Below is a small trained network, with its code and all its weights. Each question gives an input and a target symbol and asks what happens when units are switched off, that is, made to give their printed mean instead of their output.

import numpy as np


def w(rows, s, z=0):
    codes = np.array(rows[::2]) - 128.0
    scale = np.full(codes.shape[1], s)
    scale[-1] = z or s
    return codes * scale


def f(y):
    return y / 2 * (1 + np.tanh(0.7978845608 * (y + 0.044715 * y**3)))


def softmax(a):
    e = np.exp(a - a.max(-1, keepdims=True))
    return e / e.sum(-1, keepdims=True)


def log_softmax(a):
    a = a - a.max(-1, keepdims=True)
    return a - np.log(np.exp(a).sum(-1, keepdims=True))


def net(x, mask):
    ids = ['ΞΣΦΨητω'.index(c) for c in x.split()]
    T = len(ids)
    res = E[ids] + P[:T]
    u = 0
    for l in range(2):
        r = res
        for j in range(3):
            rows = slice(2 * j, 2 * j + 2)
            q, k, v = (r @ M[l][rows].T for M in (Q, K, V))
            z = softmax(np.where(np.tri(T) > 0, q @ k.T / 2**0.5, -1e9)) @ v
            o = O[l][rows]
            res = res + np.where(mask[u + j], z, o[:, -1]) @ o[:, :-1]
        u += 3
        y = f(res @ A[l][:, :-1].T + A[l][:, -1])
        res = res + np.where(mask[u : u + 16], y, B[l][:, -1]) @ B[l][:, :-1]
        u += 16
    return log_softmax(res[-1] @ U[:, :-1].T + U[:, -1])


Q, K, V, O, A, B = {}, {}, {}, {}, {}, {}
E = w([
[109,116,98,63,181,157,175,170],'Ξ',
[133,110,12,236,156,126,219,76],'Σ',
[122,62,82,49,206,83,109,121],'Φ',
[231,146,178,112,162,225,158,126],'Ψ',
[37,156,148,196,143,122,136,111],'η',
[85,130,233,40,118,70,97,107],'τ',
[167,43,129,147,92,71,204,9],'ω',
],0.016)
P = w([
[128,114,166,121,53,27,173,145],'0',
[82,142,157,127,169,74,137,82],'1',
[125,146,160,147,140,105,116,97],'2',
[148,163,170,147,137,145,126,98],'3',
[175,156,137,185,42,152,10,193],'4',
[136,151,125,155,73,151,66,122],'5',
[118,155,115,135,63,153,69,127],'6',
[95,165,108,91,85,220,154,109],'7',
],0.011)
Q[0] = w([
[95,182,116,103,75,94,100,164],'0.h1',
[115,177,86,174,193,218,113,87],'0.h1',
[107,148,151,47,45,108,126,183],'0.h2',
[254,100,81,64,115,87,130,148],'0.h2',
[121,85,125,176,80,142,140,112],'0.h3',
[33,147,161,186,93,57,147,159],'0.h3',
],0.0079)
K[0] = w([
[1,238,172,184,172,114,136,106],'0.h1',
[111,203,129,244,211,72,173,195],'0.h1',
[104,153,239,80,100,110,74,107],'0.h2',
[199,29,125,24,83,227,120,24],'0.h2',
[109,203,134,208,83,77,104,125],'0.h3',
[21,186,145,112,124,73,160,93],'0.h3',
],0.0052)
V[0] = w([
[42,77,191,80,56,163,72,123],'0.h1',
[128,204,147,25,115,106,117,115],'0.h1',
[170,116,86,131,204,147,136,205],'0.h2',
[187,184,254,159,123,116,186,139],'0.h2',
[147,114,147,120,164,153,130,114],'0.h3',
[189,128,141,86,179,131,103,71],'0.h3',
],0.0082)
O[0] = w([
[227,101,151,171,102,149,111,64,4],'0.h1',
[106,110,241,222,136,178,165,195,63],'0.h1',
[100,2,144,125,86,24,129,157,19],'0.h2',
[135,85,131,119,52,158,156,146,147],'0.h2',
[155,93,79,39,160,192,183,108,130],'0.h3',
[60,23,75,152,146,189,3,85,145],'0.h3',
],0.0072,0.0029)
A[0] = w([
[133,177,126,129,107,100,149,100,121],'0.n1',
[97,112,83,115,74,125,164,55,141],'0.n2',
[99,138,74,116,153,115,114,81,175],'0.n3',
[61,70,78,240,151,193,128,128,226],'0.n4',
[144,76,157,52,90,157,164,117,77],'0.n5',
[132,107,112,78,217,170,174,94,98],'0.n6',
[125,144,121,174,142,177,143,119,70],'0.n7',
[137,41,144,87,192,132,151,236,213],'0.n8',
[102,152,139,192,10,126,153,215,235],'0.n9',
[179,120,100,105,171,204,48,176,124],'0.n10',
[253,97,117,225,167,140,167,160,108],'0.n11',
[38,168,141,84,152,139,10,207,253],'0.n12',
[184,162,151,66,123,128,2,150,196],'0.n13',
[190,115,137,147,141,88,176,136,94],'0.n14',
[160,173,142,149,132,165,82,67,54],'0.n15',
[32,190,76,142,113,162,97,193,146],'0.n16',
],0.008,0.0023)
B[0] = w([
[107,91,163,175,162,186,154,124,174],'0.n1',
[140,100,150,189,145,122,99,109,243],'0.n2',
[132,169,139,114,95,181,82,136,249],'0.n3',
[141,254,177,105,117,40,169,142,216],'0.n4',
[92,146,118,182,200,105,90,84,178],'0.n5',
[78,126,138,130,161,154,91,125,240],'0.n6',
[126,176,115,83,113,106,139,184,140],'0.n7',
[195,173,99,148,149,213,64,145,233],'0.n8',
[146,139,73,126,83,134,145,97,174],'0.n9',
[119,68,90,92,98,120,105,172,203],'0.n10',
[95,93,114,131,131,80,139,113,137],'0.n11',
[110,99,198,147,81,117,251,151,255],'0.n12',
[135,158,103,135,68,88,142,139,193],'0.n13',
[79,81,141,99,114,105,153,118,137],'0.n14',
[100,99,92,138,144,154,109,115,164],'0.n15',
[195,129,94,139,125,125,88,100,238],'0.n16',
],0.0085,0.0048)
Q[1] = w([
[158,102,157,147,5,108,167,175],'1.h1',
[178,154,91,182,101,105,123,145],'1.h1',
[170,87,122,184,91,89,168,128],'1.h2',
[150,122,131,130,33,124,148,147],'1.h2',
[165,101,151,120,47,113,170,127],'1.h3',
[91,114,138,133,152,149,151,95],'1.h3',
],0.011)
K[1] = w([
[22,140,188,155,163,171,98,136],'1.h1',
[92,102,95,160,218,65,158,128],'1.h1',
[74,90,109,169,176,121,162,68],'1.h2',
[2,174,195,79,215,153,110,133],'1.h2',
[17,170,174,132,207,210,104,126],'1.h3',
[170,139,140,114,74,182,116,195],'1.h3',
],0.0085)
V[1] = w([
[4,196,185,123,140,35,130,50],'1.h1',
[85,222,184,110,142,173,253,238],'1.h1',
[97,39,196,76,183,16,96,160],'1.h2',
[142,204,58,57,201,105,141,184],'1.h2',
[116,222,66,40,132,155,76,121],'1.h3',
[128,65,232,119,89,132,78,108],'1.h3',
],0.0062)
O[1] = w([
[39,140,81,114,178,127,100,61,231],'1.h1',
[149,68,153,117,226,115,68,13,151],'1.h1',
[118,195,152,39,115,150,80,144,4],'1.h2',
[134,96,144,59,254,143,175,112,107],'1.h2',
[152,178,156,162,137,85,53,166,103],'1.h3',
[198,126,133,75,44,109,145,103,56],'1.h3',
],0.0087,0.0043)
A[1] = w([
[194,66,113,164,103,81,101,208,131],'1.n1',
[123,151,110,70,188,165,76,209,97],'1.n2',
[215,91,192,94,162,171,85,123,127],'1.n3',
[111,225,200,116,121,42,165,150,96],'1.n4',
[59,126,121,91,64,68,171,114,177],'1.n5',
[115,171,58,109,113,114,158,148,84],'1.n6',
[126,153,160,210,185,116,168,145,152],'1.n7',
[197,102,145,29,202,144,120,167,90],'1.n8',
[187,116,192,168,136,44,94,120,196],'1.n9',
[96,102,109,125,50,130,160,102,138],'1.n10',
[99,191,135,48,140,167,62,204,2],'1.n11',
[134,200,182,166,93,67,132,107,63],'1.n12',
[122,130,114,149,175,76,155,14,186],'1.n13',
[83,137,162,203,139,1,140,125,222],'1.n14',
[94,134,202,93,112,2,146,68,23],'1.n15',
[87,128,178,158,42,182,50,63,242],'1.n16',
],0.0081,0.003)
B[1] = w([
[158,178,128,177,154,188,138,181,141],'1.n1',
[108,159,127,161,105,2,120,149,180],'1.n2',
[184,152,144,126,100,69,120,99,170],'1.n3',
[92,48,169,81,129,161,138,107,149],'1.n4',
[149,88,136,133,159,164,167,137,169],'1.n5',
[135,77,136,102,125,169,151,111,168],'1.n6',
[142,147,123,79,86,134,130,131,191],'1.n7',
[146,106,178,81,103,48,156,127,182],'1.n8',
[50,155,97,76,139,174,213,94,156],'1.n9',
[110,132,138,82,177,79,132,146,178],'1.n10',
[75,111,135,120,71,88,102,123,152],'1.n11',
[113,87,164,197,208,129,151,135,175],'1.n12',
[146,130,99,135,77,164,105,183,249],'1.n13',
[156,114,132,12,94,175,148,146,223],'1.n14',
[88,48,181,153,95,101,233,253,159],'1.n15',
[151,180,71,131,158,151,154,94,216],'1.n16',
],0.0076,0.012)
U = w([
[81,146,173,134,8,108,125,118,22],'Ξ',
[125,255,119,124,98,171,111,41,252],'Σ',
[43,101,137,203,148,103,144,151,102],'Φ',
[117,111,170,201,83,172,115,178,79],'Ψ',
[63,21,179,101,63,186,202,132,150],'η',
[113,29,144,182,161,179,104,104,120],'τ',
[184,87,146,114,176,112,162,105,94],'ω',
],0.0072,0.0024)

Each question gives the input, a string of symbols that net reads in full, and the target symbol t.
The units are the heads (2 rows each of Q, K, V and O) and the neurons (one row each of A and B). Each row of codes is followed by its name. A weight is (code - 128) times the scale printed after its matrix; where a second scale follows, it is the last column's (O, A, B and U).
mask holds one flag per unit, layer by layer, with each layer's heads first. A switched-off unit (its flag False) gives its mean, the last column of its rows in O or B, instead of its output. The means were averaged over made-up inputs and are rounded, as every weight is.
A unit's drop is (log p(t) with every unit on - log p(t) with that unit switched off) / (log p(t) with every unit on - log p(t) with every unit switched off).
The circuit of an input: a set's keep is (log p(t) with only the set's units on - log p(t) with every unit switched off) / (log p(t) with every unit on - log p(t) with every unit switched off). Starting from the 12 units with the biggest drops (on a tie, the unit counted first), units are removed one at a time, each time the one whose removal leaves the highest keep (on an exact tie, the one counted first), for as long as the keep stays at least 0.8.
units of the circuit, in order: the units of the circuit, biggest drop first
most important unit: the unit with the biggest drop
top k neurons: the k neurons with the biggest drops, biggest first
top k neurons in layer l: the k neurons of layer l with the biggest drops, biggest first
heads that matter: for each layer, one digit per head in row order, 1 if its drop is at least 0.15 and else 0, layers parted by /
input Ξ Φ Σ Ξ Σ Ξ, target Φ: units of the circuit, in order : [1.h3; 1.n14]
input ω Φ ω η η Σ Σ Ψ, target τ: heads that matter : 000 / 010
input τ ω Φ Σ Ξ, target η: heads that matter : 010 / 101
input Ψ ω ω Σ Ξ, target η: units of the circuit, in order : [0.n2; 1.h3; 0.n10]
input Φ Σ Φ τ ω, target η: top 2 neurons : [0.n8; 0.n11]
input ω Σ Φ, target η: units of the circuit, in order : [1.h3; 1.h1]
input Σ Φ Ξ Ψ, target Φ: top 2 neurons in layer 0 : [0.n6; 0.n5]
input τ Ξ Ξ Ξ Ξ ω Σ Φ, target ω: heads that matter : 000 / 100
input Σ τ τ Φ, target Φ: most important unit : 0.h1
input τ Ξ Φ, target Σ: units of the circuit, in order : [1.h2; 1.n16; 0.h1; 1.n15]
input Ξ τ τ, target Σ: units of the circuit, in order : [0.h1; 1.n16; 1.h2]
input Σ Ψ Φ Σ Σ, target Σ: heads that matter : 100 / 000
input Ξ Φ Ψ, target ω: heads that matter : 001 / 110
input Σ ω Ξ, target Φ: top 2 neurons in layer 0 : [0.n6; 0.n9]
input Ψ ω Ψ, target Ψ: heads that matter : 011 / 110
input Ψ Ξ Σ Φ τ, target η: top 4 neurons : [0.n8; 0.n12; 0.n13; 0.n3]
input Ξ Φ Φ Σ τ Ψ, target Ξ: most important unit : 0.n10
input Φ Ξ Ξ Ξ, target Ξ: top 3 neurons : [0.n6; 1.n11; 1.n2]
input η τ τ Ξ ω τ η, target Σ: heads that matter : 010 / 000
input Σ Ψ Ξ η Σ Φ Ξ Φ, target Φ: heads that matter : 000 / 001
input ω Σ ω Ξ Ξ τ, target η: top 2 neurons : [0.n8; 0.n13]
input ω Σ Σ Ξ Ψ η, target η: top 3 neurons : [0.n12; 0.n8; 1.n14]
input η ω Φ Ξ, target τ: top 2 neurons : [0.n6; 0.n9]
input Ξ τ η Ξ Σ, target η: top 2 neurons in layer 1 : [1.n14; 1.n15]
input Ξ ω η τ Ψ, target η: top 4 neurons : [0.n2; 0.n10; 0.n13; 0.n6]
input η Ξ η Ξ, target τ: top 2 neurons : [0.n9; 0.n6]
